Here is a tiny trained network, its code and every weight. The questions are about switching its units off for an input and a class, where a switched-off unit gives its printed mean instead of its output.

import numpy as np


def w(rows, s, z=0):
    codes = np.array(rows[::2]) - 128.0
    scale = np.full(codes.shape[1], s)
    scale[-1] = z or s
    return codes * scale


def f(y):
    return y / 2 * (1 + np.tanh(0.7978845608 * (y + 0.044715 * y**3)))


def log_softmax(a):
    a = a - a.max(-1, keepdims=True)
    return a - np.log(np.exp(a).sum(-1, keepdims=True))


def net(x, mask):
    res = np.array(x, float).reshape(1, 2) / 4 @ E
    y = f(res @ A[0][:, :-1].T + A[0][:, -1])
    res = res + np.where(mask, y, B[0][:, -1]) @ B[0][:, :-1]
    return log_softmax(res[-1] @ U[:, :-1].T + U[:, -1])


A, B = {}, {}
E = w([
[115,128,125,93,166,165,61,170,5],'x0',
[88,184,191,79,128,174,179,26,87],'x1',
],0.018)
A[0] = w([
[148,102,113,129,143,138,88,205,37,117],'neuron 1',
[121,146,79,118,141,88,118,160,104,103],'neuron 2',
[135,162,161,86,136,151,126,109,75,53],'neuron 3',
[152,113,119,139,130,121,114,214,152,254],'neuron 4',
[109,155,153,126,129,121,175,78,179,186],'neuron 5',
[99,122,104,133,167,136,89,156,6,147],'neuron 6',
[140,121,85,152,133,88,148,165,193,222],'neuron 7',
],0.02,0.0081)
B[0] = w([
[152,137,65,108,209,123,84,139,79,245],'neuron 1',
[138,96,93,148,153,80,84,131,96,168],'neuron 2',
[60,83,201,131,131,130,130,111,55,188],'neuron 3',
[243,138,95,148,114,170,145,198,189,225],'neuron 4',
[144,213,82,118,134,144,135,86,200,219],'neuron 5',
[83,169,135,186,112,180,171,252,105,253],'neuron 6',
[138,60,214,128,73,141,155,167,119,221],'neuron 7',
],0.027,0.032)
U = w([
[195,76,163,109,36,143,126,151,178,251],'0',
[67,254,104,48,120,114,134,27,183,253],'1',
[152,127,80,144,175,163,90,189,96,67],'2',
[7,167,158,126,143,151,144,147,66,181],'3',
[121,102,146,145,98,111,63,116,71,28],'4',
[99,90,126,77,205,120,109,133,102,14],'5',
[75,82,94,101,139,132,83,114,102,23],'6',
[120,88,144,108,156,113,95,111,85,25],'7',
],0.011,0.0036)

Each question gives the input, the list of numbers given to net, and the class t.
The units are the neurons (one row each of A and B). Each row of codes is followed by its name. A weight is (code - 128) times the scale printed after its matrix; where a second scale follows, it is the last column's (A, B and U).
mask holds one flag per neuron, in row order. A switched-off neuron (its flag False) gives its mean, the last column of its row in B, instead of its output. The means were averaged over made-up inputs and are rounded, as every weight is.
A unit's drop is (log p(t) with every unit on - log p(t) with that unit switched off) / (log p(t) with every unit on - log p(t) with every unit switched off).
The circuit of an input: a set's keep is (log p(t) with only the set's units on - log p(t) with every unit switched off) / (log p(t) with every unit on - log p(t) with every unit switched off). Starting from all 7 units, units are removed one at a time, each time the one whose removal leaves the highest keep (on an exact tie, the one counted first), for as long as the keep stays at least 0.8.
circuit, biggest first: the units of the circuit, biggest drop first
k most important neurons: the k neurons with the biggest drops, biggest first
drop of u: that unit's drop, to one decimal
input [-7,3], class 1: circuit, biggest first	[neuron 5]
input [0,1], class 1: circuit, biggest first	[neuron 6; neuron 7; neuron 4]
input [0,7], class 1: circuit, biggest first	[neuron 6; neuron 5]
input [8,1], class 3: 3 most important neurons	[neuron 3; neuron 4; neuron 6]
input [7,1], class 3: 3 most important neurons	[neuron 4; neuron 3; neuron 6]
input [6,1], class 3: 3 most important neurons	[neuron 4; neuron 3; neuron 6]
input [-4,1], class 1: 2 most important neurons	[neuron 4; neuron 5]
input [-6,2], class 1: drop of neuron 5	0.3
input [0,-7], class 0: drop of neuron 7	0.8
input [2,2], class 3: drop of neuron 4	0.2
